Each row comes from the steps of one walk. Every step used is in the known rows, and no mark comes twice. Write the walk behind each row, first mark first.
Known rows
E > P > S > C: [ -45,   23,  107,   55,  109,  -35,  185,  190, -118,  254,  -35,  238,
 -125,  -99, -153,   -9,  216, -173,  187,  104,   16,  -42, -136, -227,
  223,   87,  -44,  244,  161,   42,  -28,  110,   54,   95, -282,  151,
   97, -136,   11,  170,    5,   69,  150,  126,  -20,   32,   46,   21,
  -61,  -93]
S > V > D > R > P > Y: [  15, -256,   64, -194,  -42, -116,  194, -195,   27,  264, -161,   62,
 -123, -170, -151, -278, -238, -236,   70,  313,  148,  203, -160, -121,
  209, -427, -122,  162,  162, -103,  251,   65, -197,   18, -158,  -69,
  116,   77,  146,  208,   -1,   24,  -55,  -18, -181,   68,  -22,    7,
 -133,   63]
X > M > R > D: [ -84, -154,  287,   64,   31,  -77,  156,   12,  174,   48,  -42, -264,
  -59,   96, -161,  -85,  -27,   -8,    7,   94,  165,  -68,  -74,  -40,
  226, -253, -318,   89,   11,  -44,  295, -122,   85,  199,   70, -219,
  -59, -254,  102,   -9,  -30,  -86, -285,  -56, -245,   82,  -30,  145,
  -92,   80]
P > C > V > D > M: [ 117, -117,  132,  -64,  234,   -2,  278,  -63,  126,  219,   56,  -18,
  -28,  -26, -275,  -42,    8, -378, -126,  299,  -41,  318, -209,  -58,
  271, -353,  -58,  204,  129,  -75,  170,   51,  156,  209,   71,   76,
  -23, -156,   78,  102,  193,    9,  -46, -105,   30,  -68,  221,  218,
 -202,  -80]
Y > P > S > C > V > D > M: [  -6,   68,  190, -182,  241, -157,  161,  120,  100,  296,  104,  107,
 -205,  -27, -309,   22,  -70, -396,  159,  296,  -56,  125, -174,  -44,
  320, -199,  -67,  240,  194,   21,   63,   77,  121,  264,    7,   39,
  -65, -171,  170,  189,  -33,  220,  125,  -39,  -35,   -2,  235,  154,
 -207, -125]
Y > R > M > D > V > S: [-233,   36,  353,   31,  -70, -218,  258, -185,   80,  245, -254, -114,
  207, -216, -123,  -35,  105, -134,  -65,  173,   27, -106,  373,   34,
  584, -287, -227,  231,  -19,    7,   52,   81,  182,   96,  300,  286,
   82,  -69, -103,   27,   39, -279, -309, -162,  -79,   58,   89,   98,
 -262,    4]
E > P > Y > R > V > S > C > D: [ -66,   65,  131, -124,  151, -182,  148,  -70, -432,  341, -107,  313,
 -272, -219, -144,   30,  436, -203,  -79,  234,  103,  -75,   -3, -326,
  216, -151,    8,  322,  124,   65,  -48,   78,   54,   -1, -271,  379,
  201,  -44, -142,  175,   30,   50,  103,  100,   62, -111,  258,   33,
  -44,  -83]
M > X > Y > R > D > V > S: [-250, -126,  407,   -4,  -88,  -22,  140, -147,   53,  215,  -45,   28,
  -57, -273, -267, -154,  160, -126,  164,  167,  162,   -3,  258,  -64,
  397, -215, -252,  140,  -19,   89,   57,   38,   44,   -1,  -44,   32,
   45, -140,  -49,  250,   11, -182,  -20,   81, -376,  170,    8,  -41,
 -313,  -43]
D > M > V > S: [  16,   25,  231,  -86,  229, -127,  345, -252,  205,  132,    4,   48,
  189, -103,  -41,  -52, -145, -174,   52,  232,   -7,  230,  -65,   65,
  400, -199, -117,  141,   48, -132,   67,  -54,  137,   -3,  -59,  249,
   67,   22,  108,  197,  -16, -142, -175,  -38,  -62,   80,  116,  173,
 -219,  -86]
R > V > S > C: [ -40,  175,  233,  -48,   87,  -70,  296, -146, -119,  105,  109,  189,
 -152, -115,  -86, -169,  242, -331,  114,  317,    3,  120, -140, -296,
    0, -182,   40,  175,  123,  -73, -262, -193,  104,  -47, -113,  207,
  167, -179, -166,  103,   31,  106,   86,   19,  -23,  -85,  103,   30,
   13,  -61]
M > V > S > C: [ -54,   47,  337,  -16,  187, -118,  277, -186,   21,  203,  -15,   85,
   -4, -176, -131, -134,  141, -200,   23,  179,  -47,   85,   -6, -104,
  236, -126,   20,  162,  225,  -78, -103, -105,  198,   52, -127,   64,
   80,  -54,  -24,  116,    8,   15,   19,  -15,  -55,   23,  127,  127,
 -124,   34]
X > Y > R > P > S: [-342,  -53,  245,  -69,  -61,   -1,   78,    7,  107,  110, -175,  -20,
 -192,  -95, -285,   12,   78,  -92,  324,   96,  178, -228,  -53,  -72,
  332, -143, -214,  288,  264,  208,  102,  -36,  -82,   17, -173,  197,
    1, -196,  -32,  234, -113,  -58, -154,   29, -246,  130,  -42,  225,
 -128, -145]
Y > R > V > S > C > D: [  -8,   83,  265, -143,    1, -213,  275, -101, -212,  314,   31,  184,
 -105, -237, -116,  -43,  454, -266,  -59,  191,  -29,  -52,    6, -229,
  153, -213,    3,  292,  215,   56, -158,  -90,  121,   38, -155,  378,
   54, -146, -188,   22,   53,   -3,   39,  -92,   55,  -16,  325,   62,
  -50,  -23]
C > P > Y > R: [-152, -182,  124,  -49,  -27, -123,  -16,  -88,   48,  156, -305,   60,
 -114,  -36,  -74,  -59,  162,   21,  174,   32,  226,  -95,  -74,   37,
  141,  -83, -149,  209,   85,   89,  174,  101,    0,  161,    2,   23,
   42,  145, -115,   82,    7,  -52, -154,   62,  -57,   75,   90,  146,
 -168, -153]
X > Y > R > P > C > V > S: [-373,   81,  403, -137,   62,   66,  128, -223,  -30,  174,  -33,  119,
 -287, -193, -463,  -77,  319, -193,   68,  208,   87, -175,   68, -206,
  343, -335,  -86,  366,  319,  283,  -48, -151,  105,  -25,  -70,  139,
   53, -149, -166,  194,  151,  -46,  -26,   -6, -108,  -27,  207,  359,
 -174,  -69]
R > Y > P > S > V > D > M: [ 192,   41,  179, -103,   16,  -96,  132,  -42,  230,  313, -114,  -38,
 -197,  -84, -224, -125, -372, -240,  307,  364,   29,  201, -238,   90,
  319, -251,  -65,  153,  186, -136,   79,  184,    1,  199, -128,  231,
  -71,  -79,  216,  159, -179,  184,  -72,  -93,  -85,  141,  -47,  -10,
 -112,  -33]
Y > P > S > C > R > M > D > V: [-138,  167,  330,  -61,  231, -219,  100,  116,   74,  275, -152, -164,
 -277,  -73, -192,  -98,  153, -407,  226,   49,  -31, -176,  198, -153,
  459, -112, -136,  246,   85,   29,   54,  208,  257,  419,  349,   19,
   68, -116,  120,  -69,  -95,  -97,    7, -142,  -56,   67,   21,  -20,
 -231, -171]
V > S > C > P > E: [  49,  -29,  146,  -24,    1, -141,  133,  -91, -123,  321, -201,  245,
 -126,   24,   61, -191,  380, -124,  104,  126,   56,  135,  -77, -190,
   81,  -36,   86,  269,   93,  -25,  -78,    0,  158,  123, -175,    5,
  155,   77, -161,   36,  153,  -28,  158,   89,  162,  -16,  202,   31,
 -108, -136]
Y > P > C > V > D > R > M > X: [-203,   38,  377,  -17,  408, -106,  175,    1,  135,  160,  182, -206,
 -211, -141, -404, -197, -200, -482,  -72,  245, -124,  -12,  151,  -11,
  415, -356,  -76,  142,   54,   51,   81,  155,  257,  204,  402, -250,
  -25,  -66,  118,   -6,   99,  -48, -102, -127, -220,   46,  159,   91,
 -322,  -82]
X > Y > P > S > C > R > V: [-273,  315,  304, -118,  271,  -68,   27,   63,   -7,   20,   27,  -48,
 -554,   36, -263, -146,  182, -372,  439,  111,  139, -136,  -99, -292,
   67,  -76,   -4,  278,  212,  145, -123,  -28,  109,  147,  -70,   30,
   64, -122,    8,  208, -201,  161,   96,   52, -144,  -34,   -2,  106,
  -95, -249]
E > P > S > V: [ -35,   91,   61,  -12,   17,   56,  259,   80,  -78,  234,  -43,  144,
   62, -204,  -99, -129,   44,  -60,  272,  126,   87,   47, -135, -165,
  246,  -30,  -77,  249,  112,   26,   56,  207,  -60,  -49, -355,  207,
   96,  -50,   74,  349,  -18,  147,   34,   63,  -68,  134,  -28,  -12,
 -102,  -77]
C > R > Y > P > S > V > D > M > X: [ 179,   68,  270,  -80,  282,   40,  100,  -74,  226,  225,   90, -132,
 -253,  -91, -256, -280, -347, -430,  455,  334,   64,  168, -204,   65,
  234, -216, -126,   75,   72,  -72,   66,  195,  105,  234,  -62,  -37,
   37,  -88,  306,  -64, -180,   77,  -23,  -72, -188,  284, -102,  -19,
 -191, -218]
P > Y > R > D > V > S > C: [ -59, -216,  157, -104, -208, -137,  103,  -85, -165,  412, -325,  204,
 -247, -265, -305, -115,  390,  -75,   -6,  253,  149,   49,  119, -215,
  281, -299, -148,  253,  172,   12,   73,   18,   63,  126,  -80,   58,
  179,  -82, -156,   80,   67,  -97,  154,  110, -142,  -18,  101,   -8,
 -159,   84]
S > C > V > D > R > M > X > Y > P: [-232,   60,  490,  -68,  490, -198,   91,   58,  185,  133,  204,  -85,
 -390,   -6, -401, -142, -207, -517,   -7,  236,  -52,    2,  177, -122,
  277, -257, -148,   61,   31,   20,   14,   91,  103,  301,  260, -393,
  -43,  -68,  121,  187,  -48,  152,   20, -119, -301,  -23,  109,    3,
 -319,  -79]
R > M > D > V > S > C > Y > P > E: [ -62,   84,  357,  -62,  150, -316,   15,  -46,  -71,  425, -336,   54,
 -244,   -5,  -50,   75,  172, -218, -195,  153,  -24,   19,  191, -150,
  544, -116,   77,  272,  -13, -136,  -78,   95,  335,  336,  278,   15,
  132,  -38,  -91,  177,  104,  -75,   60,  -19,  140,  -40,  100,  -62,
 -253,   63]
V > S > C > D > M > R: [ 255, -115,  225, -180,  175, -259,  314,  -60,   37,  404,  100,  236,
   36, -123,  -59,   27,  138, -304, -187,   97, -108,  113,   -6,  -57,
  372,  -91, -141,  236,  101, -106,   15,  -77,  159,  253, -208,  216,
   25,   25,   42,  -54,   39, -229,   53, -121,  109,   35,  340,   98,
 -229,  -50]
S > C > P > Y: [  90, -187,  114,  -57,  183, -110,   18,    4,  -12,  210, -163,  194,
 -333,   21,  -61, -125,  258, -218,  156,   66,  101,  110, -242, -187,
  -50,   27,  -33,  144,  108,  -90,   54,   86,   10,  321,  -74,  -99,
   92,   66,  -71,   64,   18,  108,  163,   57,   -1,  -19,   66,  -43,
 -109, -178]
E > P > C > Y > R > D > M > V: [   1, -273,  225,  -12,  179, -114,   41,  -87,   87,  291,  -33,   47,
 -292,  -50, -281,  339,  313,   97, -122,   65,  149,   36, -153,   44,
  556, -232, -111,  116,   31,  137,  258,   59,  311,  270,  -52,  -13,
   -4,  -74,  180,  185,  187, -185, -123,   40,   36,  131,  243,  262,
 -204,   81]
S > C > R > Y > P > E: [ 105,  132,  194,  -32,   14, -146,  -59,   28,    8,  302, -405,   77,
 -483,  180,  -56, -201,   86, -160,  101,  192,   33, -142, -118, -209,
  148, -217,   24,  206,  213,  -89,  -93,  -18,  109,  312,   87,  -34,
  104,   44,  -70, -127,   72,   28,   -2,  103,  150,  -85,    4,   24,
  131,   14]
X > Y > R > M: [-228,   13,  302,   51,   94,  -92,  117,   19,  187,   31, -236, -178,
 -151,   43, -230,   58,   39,  -56,    6,  105,  121, -118,  101,  -57,
  236, -261, -291,  140,   44,    3,  116,   27,   -6,  172,   68,   17,
   -8, -110, -106,  190,  -45,   -6, -304,  -68, -220,  -36,  -91,  124,
  -77,  -47]
P > S > V > D > M > X: [ 180, -153,   68,  -24,  279,   96,  329,  -12,  179,  226,  221, -145,
  109, -174, -217, -183, -240, -387,  235,  291,   50,  405, -233,   70,
  232, -181, -165,  102,   13, -182,  154,  200,   34,  109, -236,   25,
   42, -218,  247,  187,  -72,   73,    5,  -90, -256,  257,  -53,  -22,
 -271, -215]
S > V > D > M > X > R > Y > P: [  65,   54,  375,  -21,  202,  -59,   41, -207,  351,  209,  159,  -44,
 -259,  -25, -303, -181, -459, -222,  232,  344,  116,  120, -128,  107,
  236, -300, -250,   43,   22, -165,   43,   42,    2,  199,  -93, -154,
  -76, -111,  290,  141, -183,  190, -113,  -38, -265,  129,  -39,   28,
  -88,   -9]
X > M > D > R: [-135, -134,  248,   57,   99, -233,  260,  -61,  324,  115, -120, -246,
  172,   60, -127, -153, -180, -127, -122,    2,   76,  -48,   75,   79,
  426, -130, -215,  235,   74,  -92,  211,   -7,   75,  161,  188,  116,
 -110,  -32,   84,   38,  -22, -288, -342, -193, -158,  124,   82,  141,
 -300,   87]
Y > R > M > D > V > S > C > P > E: [-139,  -63,  258,   35,  -18, -315,   99, -144,  -45,  438, -362,  -40,
  -56,  -30,  -42,  -78,  447, -110,  -61,   93,  104,  -34,  337,  -60,
  476, -190,  -74,  297,  -13,   34,   27,  168,  312,  317,  272,   57,
  163,   14, -157,  -90,  154, -258, -106, -144,  156,   -7,  265,   95,
 -277, -120]
D > M > X > Y > P > C > R: [ -89,   77,  299,  -46,  527,   11,   31,  -46,  281,  104,  201, -104,
 -470,   84, -310, -105,  -30, -385,  188,   18,   76,  -26,  -64,   -1,
  339, -149, -207,  171,  -37,  -54,   76,  108,  187,  313,   26, -125,
  -80,   -4,  231,  155,   43, -148,   17,   96, -248,   65,  -15,   49,
 -181, -262]
D > R > P > C > S: [ -97, -158,  218, -154,   82,  -74,  248,  -74,  106,  238,  -60,  120,
 -197,  -98, -200, -256,   98, -296,   69,   74,  -15,  -92,  -31, -105,
  292, -221, -150,  211,  262,  162,  101,  -44,    9,   98,   94,  -18,
   21,   21,   45, -123,  169, -315,   19,  -56,  -37,   97,  157,  106,
 -173,  -98]
M > D > R > V > S > C: [ -81,   29,  233,  -54,   36, -254,  354, -203,   32,  194,   75,   89,
  -22, -155,  -97, -210,  127, -342,  -49,  216,  -21,   51,   77, -129,
  329, -196,   44,  252,  114,  -10, -207, -186,  146,   -7,   69,  332,
  140,   32, -103,   17,   19, -208,  -69, -155,   42,    3,  285,  121,
 -259,   11]
E > P > C > D > M: [ 279, -118,   51,  -69,  255, -129,  265,   73,  -36,  404,   37,  231,
  -93,  -71,  -54,  123,  229, -256, -169,   33,  -94,  114, -186, -141,
  437,  -91,  -95,  251,    9, -115,  214,  257,   71,  261, -195,  389,
  -61,  -27,  171,  172,  206, -157,   63,   13,  133,   -5,  241,  -67,
  -90, -108]

Which walk is each row?
[-345,  223,  493,  -85,  485,  -41,  171,  -68,  139,   98,  166,  -60,
 -327, -185, -504, -235, -100, -440,    6,  172,  -85,  -57,  302, -127,
  438, -201,  -72,  263,   90,  134, -102,   60,  246,   77,  228,  -94,
   57,   34,  -43,  171,   19, -116,   18,  -84, -276,   32,  137,  108,
 -456, -174] | D > R > M > X > Y > P > C > V > S
[ -63,  -31,  152,   55,  309,   94,  226,  -45,  102,  199,  278,    3,
   46, -141, -315,  -99, -205, -195,  286,  253,  203,  236, -107,   -4,
  290, -113, -266,  189,  -47,   12,  201,  185,   33,   -2, -439, -107,
  102, -187,  342,  290, -165,   84,    3,   44, -277,  203,   19,  137,
 -274, -202] | E > P > S > V > D > M > X > R
[-205,  -15,  469,   39,  278,  -61,  124, -231,   33,  143, -183, -189,
 -124, -209, -375,  116,  256,  -65, -166,  122,   25,   -6,  110,    9,
  392, -190,   33,  223,  224,  127,   -2,  -55,  489,  124,   85,  -38,
  110,  -87, -154,  -21,   56, -186, -205, -132,  -28,  108,  112,  349,
 -288,   52] | P > C > Y > R > M > V > S
[-288,   76,  413,  -78,  284, -186,  107,   -8,  171,  139,  -74, -185,
 -355,  -28, -457, -106, -145, -352, -105,  188,  -24,   -6,  191,  -83,
  409, -378,  -48,  246,  163,  107,  161,  130,  161,  226,  262, -146,
  -94,   39,   59,  229,   17,   12, -129, -140, -160, -113,  151,  178,
 -336,   -3] | X > Y > P > C > V > D > R > M
[ 200,   98,  469, -134,  328, -188,   82,  -91,  147,  385,  182,  300,
 -388, -118, -288,  -70,  -35, -388,   81,  209, -114,  -22,  -32,  -99,
  278,  -30, -148,  200,  134, -100, -153,  -45,  121,  294, -163,  155,
  -26, -101,  112,  -72, -164,  -19,  197,  -35,  -86,  105,  214,  -63,
 -153, -113] | V > S > C > D > M > X > R > Y > P
[-113, -179,  278, -141, -129,  -11,   67, -108,  -25,  274, -103,   19,
 -101, -237, -258,   47,   96,  -88,  240,  218,  185,   30, -224,  -23,
  222, -225,  -48,  216,  280,  185,  122,   -1,   54,   52, -281,  -55,
   24, -211,   43,  170,  -33,  123,  -41,  -54, -109,  289,   17,  199,
 -168,   63] | C > Y > R > P > S > V > D
[ -35, -172,  227,   -4,  228,  -14,  169, -154,  293,  207,  155, -167,
  -32,  -51, -294,  -70, -173, -189,   68,  215,  214,  218,  -30,  164,
  289, -341, -314,   70,  -42, -131,  176,  132,  -24,  163, -217, -119,
  -91, -117,  202,  342,   -3,   59, -173,  -67, -335,  136,  -16,   80,
 -210,  -62] | S > V > D > M > X > Y > R
[-159,   20,  239, -121,  162, -143,   97,  -59,  285,  219,   29, -205,
 -118,  -34, -292,  -39, -390, -135,  223,  140,  189,   72,   17,  210,
  511, -222, -197,  236,  102,   -4,  223,  127,   52,  170, -239,  -39,
 -123,   32,  306,  412, -233,   66, -183,  -58, -225,  100,   24,  228,
 -335,  -77] | X > Y > P > S > V > D > M > R
[-124,  180,  395, -138,  -36, -131,  154, -172,  100,  277, -156,  216,
 -209, -238, -376, -290,  -90, -246,    6,  253, -125, -114,  126,  -89,
  429, -197,  119,  352,  376,  174, -210,  -68,  202,    7,  178,  278,
   37,  184, -171,  -52,   69, -167,  -15,  -68,   63,   24,  288,  203,
 -303,   72] | D > R > Y > P > C > V > S
[-180, -234,  352, -105,  235, -135,  254, -255,  125,  228,  -60, -148,
 -106, -145, -236, -244,  -54, -336,   18,  160,   17,   19,   35,   48,
  425, -357,  -57,  131,  309,  162,  268,   17,  154,  100,  143, -170,
  -25,    1,  237,  -93,   83, -272, -143, -135,  -82,  120,  193,  246,
 -284,  -40] | M > V > D > R > P > C > S
[ -41,   43,  309, -119,  116, -125,   78,  -31,  248,  180,  -88,  -67,
  -62,  -23, -289,  -30, -467, -285,  175,  353,    6,  -14,  -72,  153,
  500, -202,  -93,  185,  215,  106,   95,   -1,  156,  208,  204,  142,
  -15,  -48,  123,  -27, -180,   -1, -276, -139,   10,   83,  174,  357,
 -335, -121] | C > V > D > M > R > Y > P > S
[-157,   -1,  212,   10,  197, -309,  196, -214,   22,  197,  -82, -137,
 -116,  153,  -56, -280,  242, -231,  -19,  124,  183,  103,   67, -138,
  237, -103,   55,  351,   48,    6,  -10,  -55,  288,  134,  144,   66,
  126,   -6,  -77,  -64,   30, -245, -122, -190,   92,    3,  319,  186,
 -331, -132] | X > M > D > R > V > S > C > P > E
[ -41,  -56,  226,    5,  591,   72,  168,  137,   30,  193,  294,  117,
 -206,  -16, -391,   28,  -20, -513,  163,  280,   57,  264, -138, -176,
  278,   -2, -127,  142,   14,   38,   89,  189,   87,  215, -212,  -75,
   79, -265,  205,  322,  -42,  180,  189,   26, -182,   37,  122,   99,
 -361, -316] | E > P > S > C > V > D > M > X > Y
[-102,   27,  192,  -90,  418,  -66,   52,   -2,  177,  179,   14, -114,
 -167,  176, -165,  -49, -334, -335,    1,  300,   93,  190,  -68,   31,
  423, -322, -135,  156, -100, -137,  186,  150,   24,  193,  124, -111,
  -38,  -83,  187,  467,   63,  139, -106,   82, -161,  -53,   79,   98,
 -260, -207] | C > V > D > M > X > Y > P > E
[-164,   78,  351,  -50,  648,   -4,   98, -124,  176,   62,  306, -233,
 -495,   94, -320, -125, -132, -558,  173,  252,  115,  132,  -94,   54,
  268, -280, -141,   50,  -56,  -38,   96,  120,  155,  222,  147, -130,
 -121, -216,  275,  239,  -20,   59,   -8,   12, -272,  -21,   23,   25,
 -213, -351] | R > V > D > M > X > Y > P > C > S
[-170,    2,  382,   26,  398,  -95,  126,  -73,  226,  212,  150, -327,
 -399, -132, -459, -261, -229, -365,   -1,  146,   34,   84,  180,   22,
  375, -356, -114,  127,   30,  -86,  116,  252,  147,  233,   37, -320,
 -100,   -7,  226,  249,  -27,   28,  -59, -115, -385,   70,  -61,  -66,
 -285,   -8] | S > V > D > R > M > X > Y > P > C
[-232,  101,  280,  -32,  305,   -7,  223, -241,  165,  -16,  229,  -22,
  -80,  -58, -239,  -55,  -43, -290,  161,  290,  186,  100,   10,    6,
  274, -226, -230,  152,  -88,    2, -113, -106,   82,  -82,  -64,  230,
  105, -159,  -41,  262,  -54, -120, -185,    7, -285,   59,   59,  165,
 -228, -265] | D > M > X > Y > R > V > S
[  49,  -69,  338,  -95,  308, -226,  404, -142,   27,  302, -116, -142,
   43, -323, -229, -148,  114, -338, -267,   75, -208,  119,  218,  -97,
  503, -214,   47,  294,  244,    8,  137,  132,  310,  129,   71,  250,
   72,   97,    4,  -86,   13, -369, -120, -286,    7,   98,  273,   98,
 -410,  -32] | P > C > D > R > M > V > S
[-167,   36,  359,  -56,  398, -111,  105, -241,  131,   87,  364,  138,
 -350,   10, -231,  -63,  288, -357,  299,  186,  203,  110,  -38,  -65,
   89,  -51, -161,  115,  -83,   86, -191,  -68,  187,  150,  -93,    4,
   76,  -99,  -32,  113,  -28,  -44,   61,  -40, -167,   69,  234,  115,
 -253, -376] | D > M > X > Y > R > V > S > C > P
[ 403, -126,  301, -136,  126, -232,  240,  -96,   88,  413,  -49,  253,
  -98, -102, -111,  -22,   31, -341, -154,  209, -140,  118,  -62,  -79,
  324,  -64,  -78,  180,  202, -135,  -73, -102,  153,  322, -131,  325,
   64,    6,  -40, -247,  -32, -222,    7, -188,  179,   43,  276,   69,
 -196,  -28] | V > S > C > D > M > R > Y
[ 133,    7,  289,  -86,    8, -216,   80, -203,  319,  279,  -36,  -57,
 -135,   11, -128,  -97, -485, -125,   84,  309,   83,   54,  -93,  214,
  417, -366, -174,   40,   64, -163,   93,   26,   46,  260,   21,  -14,
 -107,   65,  249,   77,  -87,   69, -292, -106,  -38,   53,   38,  122,
  -72,  111] | S > V > D > M > R > Y > P
[ -69, -133,  164, -196,  102,  -84,  185,   18,   53,  311,   88,  119,
 -185,  -70, -389,   82,  137, -356,  156,  359,   50,   48, -198,  -92,
  307, -350, -206,  242,  273,  170,  113,  -56,   69,  206,  -38,   45,
   41, -335,  103,    2,   51,   69,   25, -116,  -41,   55,  277,  326,
 -142, -143] | Y > R > P > S > C > V > D > M
